Facts:
dakir | Λ robem | Θ nofato | δ 226
kaski | Λ ruzeflo | ξ 293 | Θ plofe | δ 622
vostem | Λ kosol | φ pofli, pladre, flizoklun | Θ gramoso | δ 226
takli | Λ druvo | φ stopes, murester, suveske, klirek, gurun, grastak, laplu | Θ bogrestus | δ 920
kosol | δ 622
drubok | δ 862
zograr | Λ klestek | ξ 745 | Θ molun | δ 226
barem | Λ kadus | δ 920
bruplas | Λ regul | ξ 107 | Θ fugil | δ 862
statra | Λ drimi | φ klirek, netrik, fluklak | ξ 584 | δ 862
stiskos | Λ skobopi | φ totak, sefleskar | δ 622
drimi | Λ drofis | δ 226
vaskos | Λ fugil | φ klodes, pladre, suskegul, vala | Θ pladre | δ 226
mesti | φ sipagul, zivor, totak, dusin | δ 862
flodredror | Λ robem | ξ 305 | δ 622
sizir | Λ zaskir | Θ brodur | δ 862
stopes | Λ regul | ξ 305 | Θ bruplas | δ 622
flarel | Λ replek | ξ 213 | δ 226
plilezul | Λ regul | Θ stopes | δ 226
klirek | Λ perer | δ 862
nofato | Λ robem | φ bruplas, pluplur, dapur, zitrar | Θ flodredror | δ 226
kluflotum | Λ zaskir | δ 226
breflo | Λ sodrul | φ pleskal, troflim, drofis, flilir, triragul | ξ 305 | Θ vurel | δ 920
kitiza | Λ kosol | ξ 745 | Θ netrik | δ 862
gidur | Λ nofato | Θ klodrok | δ 920
murester | Λ netrik | ξ 707 | Θ votre | δ 862
kazom | Λ sobolun | φ rudres | Θ dabin | δ 622
kleme | Λ mesti | φ brasom, drabrom | δ 862
drosuzos | Λ kirom | ξ 745 | Θ grubrar | δ 622
rezu | Λ ledul | ξ 584 | Θ suskegul | δ 226
stape | Λ dritek | ξ 707 | Θ drabrom | δ 226
klodes | Λ sobolun | ξ 424 | Θ zizek | δ 920
ripu | Λ kirom | ξ 107 | Θ sipagul | δ 622
stakiski | Λ replek | φ ludok, pluplur, piro, motuk | Θ flobros | δ 920
zivor | Λ piro | ξ 424 | Θ pleskal | δ 622
robem | δ 226
flastebrum | Λ regul | φ fugil, loflur | ξ 707 | δ 226
flerus | Λ kiforul | φ fadril, faklar, nepos, dusin, niraban | ξ 745 | δ 920
kogro | Λ drimi | ξ 213 | Θ klodel | δ 920
klestek | Λ sodrul | φ sipagul, stogrilo, plilezul | δ 622
stogrilo | Λ perer | ξ 213 | Θ klirek | δ 226
zolo | Λ bogrestus | φ skobopi | ξ 305 | δ 920
pofli | δ 862
perer | Λ kosol | φ pleskal, fugil, klirek, kaski | Θ plefu | δ 622
zaskir | φ flodredror | δ 920
drople | Λ kirom | φ sobolun, bubrodak, grubrar, nepos, ruzeflo | ξ 584 | Θ sogri | δ 622
drabrom | Λ dritek | ξ 305 | δ 622
skaror | Λ tratan | ξ 584 | δ 920
bobeta | Λ ruzeflo | φ brasom, zograr | Θ drilum | δ 862
regul | δ 862
baskubel | Λ ledul | φ klodes, sizatrol, tratan, klodrok, ginan | ξ 213 | δ 920
gurun | Λ zaskir | Θ kluflotum | δ 862
kladul | Λ drubok | δ 226
bedil | Λ grede | Θ grastak | δ 920
dusin | Λ pluplur | ξ 213 | δ 622
tilo | Λ torum | φ bedil, troflim, rudres, grede, tagrem | ξ 18 | Θ brasom | δ 226
nustul | Λ skobopi | φ nasen, sebugrul, vurel | ξ 305 | Θ mefluk | δ 622
plaluba | Λ kladul | ξ 305 | δ 226
staplibrul | Λ robem | ξ 107 | Θ dakir | δ 862
mefluk | Λ skobopi | φ flinik, loflur | Θ fusta | δ 622
rutra | Λ skobopi | φ notro, pleskal, motuk, zograr | ξ 293 | Θ nustul | δ 920
sobolun | Λ drubok | Θ sebugrul | δ 622
motuk | Λ troflim | ξ 424 | δ 622
replek | Λ ruzeflo | Θ kaski | δ 920
molun | Λ klestek | φ drabrom | ξ 293 | δ 622
skobopi | δ 862
lelas | Λ sobolun | Θ bafik | δ 862
netrik | Λ kosol | δ 226
ludok | δ 862
feski | Λ ledul | ξ 424 | Θ kolam | δ 920
pladre | Λ fugil | Θ flinik | δ 920
trustil | Λ niraban | ξ 707 | Θ lestak | δ 862
bosam | Λ pofli | ξ 107 | δ 226
klodrok | Λ nofato | ξ 4 | Θ laplu | δ 862
rudres | Λ pofli | ξ 293 | Θ satror | δ 920
triragul | Λ grede | Θ sefleskar | δ 862
fluklak | Λ takli | δ 226
bafik | Λ sobolun | ξ 305 | Θ kazom | δ 920
tratan | Λ kadus | Θ barem | δ 920
zakugu | Λ bedil | ξ 107 | δ 862
vedum | Λ kladul | ξ 18 | Θ plaluba | δ 226
bretrel | Λ klestek | ξ 584 | Θ zograr | δ 862
notro | Λ niraban | ξ 424 | Θ trustil | δ 226
dritek | Λ ludok | Θ maklote | δ 226
sodrul | φ klodes, kaski | δ 862
ginan | Λ dakir | ξ 18 | δ 920
flilir | Λ regul | Θ torum | δ 226
volapla | Λ kirom | φ klodrok | Θ drople | δ 920
sogri | Λ kirom | ξ 213 | Θ tubrom | δ 622
klofodel | Λ vuto | φ torum, sefleskar, satror | ξ 293 | δ 862
muguk | Λ drilum | ξ 745 | δ 862
tekes | Λ vurel | φ totak, plaluba, ramikler | ξ 293 | Θ geklem | δ 862
kloflida | Λ ludok | φ pladre, trustil, flizoklun | ξ 213 | Θ dritek | δ 920
druvo | φ sobolun, pofli, barem | δ 862
roli | Λ piro | φ notro, zivor, drabrom | ξ 305 | Θ zivor | δ 920
flizoklun | δ 862
sizatrol | Λ kladul | ξ 293 | Θ vedum | δ 226
drofis | δ 862
gramoso | Λ kosol | Θ perer | δ 622
nasen | Λ klestek | ξ 707 | Θ bretrel | δ 226
nedesim | Λ takli | ξ 107 | Θ fluklak | δ 622
tegudol | Λ pofli | φ feski, barem, rezu, pluplur, tratan, kirom | Θ rudres | δ 862
grubrar | Λ kirom | ξ 305 | δ 862
kadus | φ votre, rudres, drubok | δ 226
pleskal | Λ piro | ξ 707 | Θ nidanen | δ 226
totak | Λ grede | ξ 707 | δ 622
brasom | Λ torum | ξ 707 | δ 862
sebugrul | Λ drubok | ξ 293 | Θ deflo | δ 622
klodel | Λ drimi | ξ 107 | Θ statra | δ 920
bubrodak | Λ kluflotum | δ 226
piro | Λ druvo | Θ kirom | δ 622
kiforul | Λ sodrul | Θ niraban | δ 622
trotru | Λ takli | φ pleskal, barem | Θ nedesim | δ 920
laplu | Λ nofato | δ 622
fusta | Λ skobopi | φ bubrodak, drubok, rezu, gidur, flarel | Θ gegik | δ 622
pogrur | Λ perer | ξ 707 | Θ stogrilo | δ 920
torum | Λ regul | Θ plilezul | δ 920
ruzeflo | δ 862
loflur | Λ ledul | ξ 4 | Θ rezu | δ 226
vuto | Λ pofli | φ klodrok, kluflotum, ginan, drabrom | Θ tegudol | δ 622
vala | Λ drofis | Θ drimi | δ 862
plofe | Λ ruzeflo | ξ 305 | δ 622
tubrom | Λ kirom | Θ drosuzos | δ 226
sefleskar | Λ grede | Θ totak | δ 622
drilum | Λ ruzeflo | Θ replek | δ 226
bogrestus | Λ druvo | δ 862
ramikler | Λ pluplur | Θ guvi | δ 622
sagul | Λ troflim | φ robem | ξ 293 | Θ motuk | δ 862
vurel | Λ sodrul | Θ klestek | δ 226
dapur | Λ tagrem | ξ 424 | δ 862
fugil | Λ regul | Θ flastebrum | δ 622
flobros | Λ replek | φ zitrar | ξ 707 | Θ flarel | δ 862
zizek | Λ sobolun | ξ 707 | Θ lelas | δ 862
gegik | Λ skobopi | φ tratan, grede, kaski | ξ 213 | Θ stiskos | δ 862
suskegul | Λ ledul | ξ 707 | Θ baskubel | δ 862
fadril | Λ torum | Θ faklar | δ 622
brodur | Λ zaskir | φ ripu, maklote, ginan | ξ 293 | Θ tagrem | δ 622
sipagul | Λ kirom | ξ 707 | Θ volapla | δ 226
pluplur | Λ flizoklun | δ 862
kirom | Λ druvo | Θ takli | δ 622
maklote | Λ ludok | ξ 707 | δ 920
grede | δ 622
niraban | Λ sodrul | Θ breflo | δ 862
vebas | Λ troflim | φ fadril, troflim, lelas | ξ 745 | Θ sagul | δ 622
guvi | Λ pluplur | φ kiforul, dritek, sefleskar | ξ 305 | Θ dusin | δ 622
suveske | Λ niraban | ξ 107 | Θ nepos | δ 862
kolam | Λ ledul | Θ loflur | δ 226
nepos | Λ niraban | ξ 305 | δ 622
flinik | Λ fugil | δ 226
bretredin | Λ netrik | φ sobolun, bruplas, grubrar, sogri, bogrestus | ξ 424 | δ 622
troflim | Λ regul | Θ flilir | δ 226
satror | Λ pofli | ξ 707 | Θ bosam | δ 862
grastak | Λ grede | Θ triragul | δ 622
votre | Λ netrik | ξ 293 | Θ bretredin | δ 920
zitrar | Λ drimi | ξ 305 | Θ kogro | δ 226
ledul | φ bedil, stogrilo, kolam, satror | δ 622
lestak | Λ niraban | φ suveske, flilir, gramoso, gurun, staplibrul | ξ 293 | Θ suveske | δ 226
deflo | Λ drubok | φ zizek | ξ 584 | Θ kladul | δ 862
geklem | Λ vurel | δ 862
tagrem | Λ zaskir | Θ gurun | δ 226
faklar | Λ torum | ξ 213 | Θ tilo | δ 920
dabin | Λ sobolun | φ gramoso, bretrel | δ 226
nidanen | Λ piro | φ suveske, skaror | ξ 293 | δ 862
plefu | Λ kosol | φ zivor, troflim, drilum, plaluba, nepos | Θ kitiza | δ 920

Known rows:
kluflotum: [  8  14   5  -3 -18 -24 -18   5  -4  10  10  -4 -33   0  13 -18  24  10
  -9   0   5 -18 -45  27 -10 -14]
sobolun: [  1   4  -6   6  26  25  -9  -9   9   0   3  21  -4 -30 -16  20 -46 -20
  -3   2 -29  29  17 -13   1 -17]
kloflida: [ 18 -27 -22  -8   2 -19   5 -12   2   5 -25  45  -8  -7  41  15   1 -17
 -13  22  25  -1  53  -8  -1  26]
drofis: [-13  15  19  11   8  14   3   3  14 -12   4 -27  21  11 -37  -7 -14   0
   6 -22 -15 -10 -18  -4   7  -4]
piro: [  1 -19 -18   7  14  11  10 -29   8  11  -7   9 -11 -25   7  -5 -35 -10
   6  -7  16  23  19 -18  12 -17]
gidur: [  5 -22 -24  -5  24  -3  -8  -2   2  -1 -13  47 -10 -48   8  22  -9 -15
   1  20 -11  27  48  -2  -1  10]
volapla: [ 25 -29 -23 -14 -29 -41  -2 -29   3   1  -9  35 -15  -9  34 -13  39  -4
  -3  19  10   5  26   1  13   1]
drubok: [ -4  17  19  10  11  21 -11   7  11 -10   7 -18  21   9 -37 -13 -38  -8
  -4 -15 -21   9 -20  -4   3 -15]
sodrul: [  8   9  16  12 -13  -2   1  -2  10  -7  -7 -29  30  44  -2 -17 -26 -10
 -18 -12  12 -25 -16   0  -4   3]
fugil: [  1  35  -4   8  14 -33  -5 -18 -10 -21  51 -29 -27  36  -3  -4  51   5
  11  -3 -35  -9 -37  38   3 -21]
statra: [  1  13  16   4  -1  -5  18   8   7   5   9 -48  30  56  10  -7   2   7
   9 -11   6 -23 -13  -8  -1   8]
tekes: [-16  -2  11  -6 -23  39  17  23  -3   4 -15  -6  49  16  -6   5 -37   7
 -14  -1  25  -9   4 -38  -3  14]
pofli: [  4  13  18  17   7  10 -10   5  15 -10   5 -19  17  14 -27 -17 -41 -13
  -2 -13 -23   8 -21   3   3 -12]
vebas: [-12 -11  -3  -6 -10  26  13   1  -7   1 -14  12  28   6   5  21 -12  -6
 -11   8  24   2  43 -28  -6  17]
notro: [ -2  -6  11   6  -6  14  -4  22   0  15 -26  28  -9 -47  20   5 -27  -6
   5  -3  -2  -3  -7  -1 -12   2]
ginan: [  9 -19 -32  11   0 -28 -17 -22  -5 -20 -13  50 -37 -38  10 -14  18 -20
  -9  13 -14  -4   6  32  12   3]
kaski: [  0   5 -12  15   8 -11  -2 -17  -4 -23  16  -1 -22   9  11  -4   9  -7
   8   0 -37  -2 -22  15   3 -14]
pladre: [ 10 -11 -27   7  16 -21  -8 -13   1 -12 -13  42 -41 -41  24  10   4 -20
  -6  18 -23   7  19  16   2   1]

Rows:
No name comes twice in this set of rows, the named rows included.
[  3  26  14  -3  15 -33 -10   7  -1   8  23 -34 -33  11  -1  -4  54  18
  11  -6  -8 -17 -31  38  -5  -8] | netrik
[  0 -15  -7   0  -8  11  12 -11  -5   1 -10   9  21  23  18   9  -1  -8
  -8   6  17  -7  26 -20  -3   9] | nustul
[  4 -35 -39 -18  -9 -13  13 -22  -6   6 -27  44  -4 -25  20  -4   9  -5
  -9  14  58  10  51 -14  13  18] | roli
[  4  16  23 -11   3 -33   1   9  -5  17  16 -37  -5  41   5   4  64  25
   9  -1  16 -17 -13  29 -17  10] | dabin
[  0   4 -16 -36  -5 -19   0  -5 -24  -2  10  19  10  16   7  10  60   3
  -9  24  38   8  46   8   1  24] | plefu
[  6  31  17  -9  -8 -22 -20  -3   0 -11  77 -65   7  60 -40 -36  33  25
  22  -3 -32  40 -62  18   4 -36] | grubrar
[ -4   9 -21 -11   1 -15  -4 -12 -16 -15   3  35 -27 -41   0  15  31  -5
  -5  12  -2   0  25  16   8   7] | torum
[  9  -1  16  -2  -3   1  -2  -7  21  10   5 -36  43  45 -18 -28 -31  -4
  -4 -13  43  18   5 -18   8  -7] | druvo
[ -3 -20 -21   5   2   5  13 -23  -2   1   2   3  -2  -2   2  -7  -8  -3
   9  -5  22  13   9 -12  10  -4] | nedesim
[  3 -11 -25 -13  19 -13  -5  -9  -4  -3  -5  35 -21 -41   3  18  16  -5
   2  15 -12  16  35   7   2  13] | votre
[ 12 -11   6 -22 -11  -8  -1 -20  -2  10  31 -12  28  44 -10  -5  26   7
  -1   9  24  40  30 -16  -4  -2] | drople
[  9 -11 -14 -10  11 -25  -5 -17  -5  -9  -8  34 -12 -11   0   6  33 -12
 -13  12  19  -3  51  18   8  18] | zaskir
[  1  35  16   2  18  -3 -17  14  -3  -9  52 -46   7  44 -19 -20  -9   7
  11   2 -32  25 -50  26 -11 -23] | bruplas
[  6  -9 -31  -2   1 -28  -4 -15  -5 -14  -6  39 -38 -28  30   0  30  -8
  -6  15 -12   1   8  22   6   2] | maklote

The same elements again, as new rows of numbers:
Known rows:
drilum: [ -8 -14  11  12  11 -24  15  22  -8   2  -9  22 -13   4   5]
ripu: [-21 -13   9 -16  10   6 -10   9  -3 -25  13 -10  14 -20   2]
replek: [  3  -5   5 -15  -9 -30  15   7   7  -9 -16  18  12  -6  -8]
muguk: [ -1   7 -15   7   7  35  -9 -23   0   8   5 -23  -8  14   5]
zitrar: [  3 -15  30  18   2 -10  -2  22 -10  -5  14  24   6 -19   5]
dapur: [  1  -1   4   7   6  37 -15 -26   1   6  25 -20  -6  21   7]
statra: [  2  25 -23   3 -10  31  -1 -34   2   9 -12 -29   1   2   1]
flinik: [ -3   0  18   7  -8 -20  10   9   2  14 -14  20  18  -9  12]
sodrul: [  7   9 -11  14 -11  38  -3 -38  -5  -5  -3 -23 -14  13   2]
gurun: [-13  34   5   4   6  37  -5 -18   5  13  -1 -24  11  18  15]
sipagul: [-36 -24   6  -1  19 -25   9  38  -8   4  -1   5  -2 -15   5]
rudres: [ -5 -11  18 -18   1 -27   6  17  14   6  -2  24  17   8  -9]
nustul: [ 12  -3 -27  -2   2  -3  -5 -11  -3  -8  -9  -5   6  -2   0]
klestek: [  2  14 -23  -6 -15  -8  -2  -6   0   8 -19  -9 -27  13 -31]
pluplur: [ -6  -1  23   2   3  40  -5 -27   1   2  25 -17 -20  28  10]
vurel: [ -8   7  24   3 -15 -19  17   8  -3   9 -15  19  -3  -7  -2]
satror: [-16  10  -5  -2  18  32 -13 -15   8  31  -1 -21 -13  28  -5]
stopes: [ -9  34   4  -9 -15   6  -2   5   5   5   3   1  14  12   2]

Rows:
No name comes twice in this set of rows, the named rows included.
[ -6  20  -1 -10   2   4   2  -1   9  -3 -16  -1  24   4  12] | laplu
[-14   8   5 -17   7   3  -8   6  16  22  -7   1  -3  17 -15] | sefleskar
[ 13  -9 -19 -13 -21  -4  -3 -18   5   8   0  -7  -2 -10 -16] | fusta
[ -3  -6  19   1  18 -21   1  30   2 -17 -12  26   3  -6 -17] | bedil
[ 17 -17 -23 -12 -13   0  -2 -22   4  -3  -7  -4  -4  -8  -6] | bretredin
[ 16 -17 -21   0  -8 -36   4  10   2   0 -26  17   4 -10 -24] | flerus
[ 11  -9 -30  -1  15  -3  -3   3  -1  -3 -20  -7  -2   5  -7] | guvi
[ 13  -5   8   1   4 -23  -2  19  -2 -23  -6  21  20 -15 -11] | pogrur
[ 16  12 -31  10 -10 -12  27  10  -8   9 -34  16  19 -33  16] | lestak
[  1  -4 -15   6  23  41   0 -18  -3   6   1 -10 -26  35   2] | niraban
[-17 -25  -2 -27 -16 -34  12  12   6 -10   0   2  23 -33   1] | volapla

